Here is a tiny trained network, its code and every weight. The questions are about switching its units off for an input and a target symbol, where a switched-off unit gives its printed mean instead of its output.

import numpy as np


def w(rows, s, z=0):
    codes = np.array(rows[::2]) - 128.0
    scale = np.full(codes.shape[1], s)
    scale[-1] = z or s
    return codes * scale


def norm(h):
    return h / np.sqrt((h * h).mean(-1, keepdims=True) + 1e-5)


def f(y):
    return np.maximum(y, 0)


def softmax(a):
    e = np.exp(a - a.max(-1, keepdims=True))
    return e / e.sum(-1, keepdims=True)


def log_softmax(a):
    a = a - a.max(-1, keepdims=True)
    return a - np.log(np.exp(a).sum(-1, keepdims=True))


def net(x, mask):
    ids = ['ΘΛΞΩβεησφ'.index(c) for c in x.split()]
    T = len(ids)
    res = E[ids] + P[:T]
    u = 0
    for l in range(3):
        r = norm(res)
        for j in range(2):
            rows = slice(3 * j, 3 * j + 3)
            q, k, v = (r @ M[l][rows].T for M in (Q, K, V))
            z = softmax(np.where(np.tri(T) > 0, q @ k.T / 3**0.5, -1e9)) @ v
            o = O[l][rows]
            res = res + np.where(mask[u + j], z, o[:, -1]) @ o[:, :-1]
        u += 2
        y = f(norm(res) @ A[l][:, :-1].T + A[l][:, -1])
        res = res + np.where(mask[u : u + 4], y, B[l][:, -1]) @ B[l][:, :-1]
        u += 4
    return log_softmax(norm(res)[-1] @ U[:, :-1].T + U[:, -1])


Q, K, V, O, A, B = {}, {}, {}, {}, {}, {}
E = w([
[101,148,171,95,110,154,145],'Θ',
[119,123,98,117,103,231,178],'Λ',
[136,148,91,95,149,191,125],'Ξ',
[174,215,155,105,89,151,98],'Ω',
[244,141,27,67,44,96,211],'β',
[146,149,142,163,184,153,174],'ε',
[242,8,234,163,79,94,70],'η',
[156,190,102,125,71,95,184],'σ',
[43,54,96,227,146,247,140],'φ',
],0.013)
P = w([
[106,129,121,130,124,83,89],'0',
[135,197,192,122,145,143,191],'1',
[135,194,153,130,142,150,184],'2',
[145,207,137,130,139,167,171],'3',
[147,203,125,111,128,186,155],'4',
[166,171,70,131,141,159,199],'5',
[140,171,113,124,154,246,168],'6',
],0.013)
Q[0] = w([
[129,114,119,163,96,158,196],'L0H1',
[185,92,172,86,197,152,86],'L0H1',
[135,188,90,60,77,252,160],'L0H1',
[181,224,68,85,122,165,255],'L0H2',
[116,166,98,132,113,55,85],'L0H2',
[68,41,99,159,104,75,145],'L0H2',
],0.0073)
K[0] = w([
[108,112,120,133,177,119,38],'L0H1',
[134,149,215,160,92,56,156],'L0H1',
[116,130,89,82,32,53,55],'L0H1',
[177,60,130,121,175,88,2],'L0H2',
[97,91,139,123,166,197,203],'L0H2',
[143,191,160,83,155,178,190],'L0H2',
],0.008)
V[0] = w([
[86,124,121,111,240,150,209],'L0H1',
[227,9,94,144,180,180,117],'L0H1',
[125,94,208,174,58,182,214],'L0H1',
[172,69,154,119,136,141,166],'L0H2',
[119,103,189,253,156,46,118],'L0H2',
[111,144,38,184,121,87,253],'L0H2',
],0.0062)
O[0] = w([
[140,166,175,80,209,198,41,1],'L0H1',
[158,111,106,39,139,166,115,70],'L0H1',
[70,130,104,88,119,171,176,123],'L0H1',
[162,113,125,146,78,255,145,126],'L0H2',
[124,29,129,189,60,134,180,174],'L0H2',
[129,147,129,109,175,92,220,17],'L0H2',
],0.0082,0.0036)
A[0] = w([
[71,168,161,183,146,212,207,220],'L0N1',
[89,106,71,184,254,110,118,255],'L0N2',
[144,108,92,165,45,170,225,141],'L0N3',
[172,159,109,137,134,124,136,211],'L0N4',
],0.0067,0.00093)
B[0] = w([
[222,102,82,98,2,67,135,231],'L0N1',
[162,199,149,55,54,132,124,155],'L0N2',
[136,184,55,170,35,182,15,254],'L0N3',
[82,6,190,95,154,98,48,162],'L0N4',
],0.0068,0.0085)
Q[1] = w([
[101,109,241,172,155,104,165],'L1H1',
[126,132,207,138,170,80,167],'L1H1',
[143,137,185,132,100,91,90],'L1H1',
[136,81,179,144,173,183,134],'L1H2',
[52,138,84,128,240,101,131],'L1H2',
[96,150,108,101,247,74,134],'L1H2',
],0.013)
K[1] = w([
[249,117,204,147,87,173,159],'L1H1',
[231,99,169,121,91,212,133],'L1H1',
[144,69,170,129,125,110,150],'L1H1',
[190,174,125,105,108,138,132],'L1H2',
[95,242,146,115,155,124,193],'L1H2',
[84,221,81,99,153,158,184],'L1H2',
],0.014)
V[1] = w([
[157,124,174,145,135,137,172],'L1H1',
[81,145,88,141,156,93,118],'L1H1',
[135,72,136,174,116,91,135],'L1H1',
[166,116,184,115,135,101,148],'L1H2',
[109,116,156,197,147,110,69],'L1H2',
[253,112,210,123,78,136,100],'L1H2',
],0.012)
O[1] = w([
[101,154,49,185,77,81,123,112],'L1H1',
[165,223,136,110,197,175,172,114],'L1H1',
[151,35,70,170,198,56,143,135],'L1H1',
[153,116,126,190,2,102,39,150],'L1H2',
[220,134,157,154,169,202,168,147],'L1H2',
[209,126,46,151,76,93,91,251],'L1H2',
],0.0086,0.016)
A[1] = w([
[239,176,61,79,147,73,160,136],'L1N1',
[171,224,163,105,182,126,169,197],'L1N2',
[88,119,254,172,91,102,185,135],'L1N3',
[107,175,152,161,51,69,155,2],'L1N4',
],0.0083,0.001)
B[1] = w([
[135,56,169,150,165,177,151,255],'L1N1',
[9,142,60,117,115,172,68,186],'L1N2',
[114,142,120,158,157,212,80,145],'L1N3',
[144,64,94,79,198,103,95,185],'L1N4',
],0.011,0.0081)
Q[2] = w([
[148,96,227,172,125,39,188],'L2H1',
[219,64,61,190,76,204,140],'L2H1',
[96,147,137,213,176,94,187],'L2H1',
[112,254,251,164,101,7,182],'L2H2',
[60,132,105,142,165,72,167],'L2H2',
[190,72,133,212,236,196,104],'L2H2',
],0.0088)
K[2] = w([
[44,207,203,252,16,255,231],'L2H1',
[70,132,221,129,228,46,95],'L2H1',
[214,182,109,129,58,138,124],'L2H1',
[170,175,56,107,61,231,45],'L2H2',
[220,117,190,172,26,138,54],'L2H2',
[73,250,236,76,212,20,44],'L2H2',
],0.007)
V[2] = w([
[90,62,125,118,200,10,148],'L2H1',
[101,139,148,184,58,143,181],'L2H1',
[87,115,80,70,77,111,138],'L2H1',
[120,207,134,86,177,182,101],'L2H2',
[208,2,147,110,147,197,160],'L2H2',
[231,110,103,126,151,30,72],'L2H2',
],0.0083)
O[2] = w([
[137,203,84,107,175,81,174,125],'L2H1',
[59,46,136,193,134,128,153,42],'L2H1',
[115,72,91,53,94,43,178,136],'L2H1',
[123,160,36,132,74,148,134,57],'L2H2',
[171,97,175,58,203,152,95,246],'L2H2',
[145,254,197,115,126,87,116,252],'L2H2',
],0.0089,0.0032)
A[2] = w([
[190,122,214,162,177,168,121,250],'L2N1',
[134,111,116,195,142,41,151,76],'L2N2',
[61,183,67,110,80,154,249,201],'L2N3',
[124,254,139,183,97,134,182,90],'L2N4',
],0.0094,0.0018)
B[2] = w([
[39,94,255,107,86,124,183,253],'L2N1',
[107,139,26,174,114,135,121,196],'L2N2',
[17,155,179,214,123,43,150,225],'L2N3',
[180,84,23,72,198,107,187,211],'L2N4',
],0.009,0.0039)
U = w([
[202,177,176,178,175,138,145,253],'Θ',
[117,117,95,254,172,178,114,26],'Λ',
[184,104,89,168,51,27,82,151],'Ξ',
[151,119,181,132,83,129,122,74],'Ω',
[142,154,46,184,189,64,155,187],'β',
[194,221,62,114,123,190,85,72],'ε',
[54,162,133,120,37,75,145,172],'η',
[186,186,98,35,134,60,152,92],'σ',
[138,67,77,63,166,139,137,107],'φ',
],0.0084,0.0023)

Each question gives the input, a string of symbols that net reads in full, and the target symbol t.
The units are the heads (3 rows each of Q, K, V and O) and the neurons (one row each of A and B). Each row of codes is followed by its name. A weight is (code - 128) times the scale printed after its matrix; where a second scale follows, it is the last column's (O, A, B and U).
mask holds one flag per unit, layer by layer, with each layer's heads first. A switched-off unit (its flag False) gives its mean, the last column of its rows in O or B, instead of its output. The means were averaged over made-up inputs and are rounded, as every weight is.
A unit's drop is (log p(t) with every unit on - log p(t) with that unit switched off) / (log p(t) with every unit on - log p(t) with every unit switched off).
The circuit of an input: a set's keep is (log p(t) with only the set's units on - log p(t) with every unit switched off) / (log p(t) with every unit on - log p(t) with every unit switched off). Starting from the 12 units with the biggest drops (on a tie, the unit counted first), units are removed one at a time, each time the one whose removal leaves the highest keep (on an exact tie, the one counted first), for as long as the keep stays at least 0.8.
units of the circuit, in order: the units of the circuit, biggest drop first
top k neurons: the k neurons with the biggest drops, biggest first
which heads matter: for each layer, one digit per head in row order, 1 if its drop is at least 0.15 and else 0, layers parted by /
input Ξ Θ σ φ σ σ, target ε: top 2 neurons	[L0N1 L1N2]
input Ξ η Λ ε Ξ η, target ε: units of the circuit, in order	[L0H2 L1H1]
input Ξ φ σ, target ε: units of the circuit, in order	[L0H2 L0H1 L1N2 L1H2]
input Ω Ξ φ Ξ, target Θ: units of the circuit, in order	[L0H1 L1H2 L2H2]
input φ Ξ Θ Λ, target φ: units of the circuit, in order	[L1H2 L2H2]
input Θ φ φ φ Ξ, target Λ: which heads matter	11 / 01 / 01
input Ξ Ω σ φ, target ε: units of the circuit, in order	[L0H2 L1H1]
input ε Ω η σ Λ η φ, target Ξ: units of the circuit, in order	[L1H2 L0H2 L1H1]
input φ Ξ φ Λ Ξ ε ε, target φ: which heads matter	10 / 01 / 01
input φ Λ φ Θ φ ε, target φ: units of the circuit, in order	[L1H2 L2H2]
input Ξ η Ξ η, target ε: units of the circuit, in order	[L0H1 L0H2 L1H1]
input σ β Θ, target β: which heads matter	11 / 01 / 00
input Ξ Ξ β, target ε: which heads matter	11 / 10 / 01
input Ω φ Θ σ Ω, target Θ: units of the circuit, in order	[L0H1 L1H2 L0H2]
input η β φ σ Ξ σ η, target Ω: units of the circuit, in order	[L2N1 L2H2]
input Ξ Θ ε, target ε: which heads matter	11 / 00 / 11
input Θ Ξ Ξ σ, target Λ: top 2 neurons	[L0N1 L1N2]
input Ξ Ξ ε Θ, target ε: units of the circuit, in order	[L0H2 L2H2 L1H1]
input Ω β β, target Θ: which heads matter	10 / 01 / 00
input ε Ω Ξ σ σ Λ Ξ, target Ξ: which heads matter	11 / 01 / 00
input Λ Θ Λ Ξ, target η: top 2 neurons	[L2N3 L0N3]
input σ ε ε σ, target β: top neuron	[L1N4]
input η Ξ φ Ξ η, target Ω: which heads matter	11 / 00 / 01
input β Ξ Θ σ Ξ σ, target σ: top neuron	[L1N1]
input ε Ξ φ, target Ξ: top 2 neurons	[L0N3 L0N2]
input Λ Ω Θ, target η: which heads matter	01 / 01 / 00
input β η σ η, target σ: top 2 neurons	[L0N1 L0N3]
input Ξ φ Ω, target ε: top 2 neurons	[L1N2 L0N1]
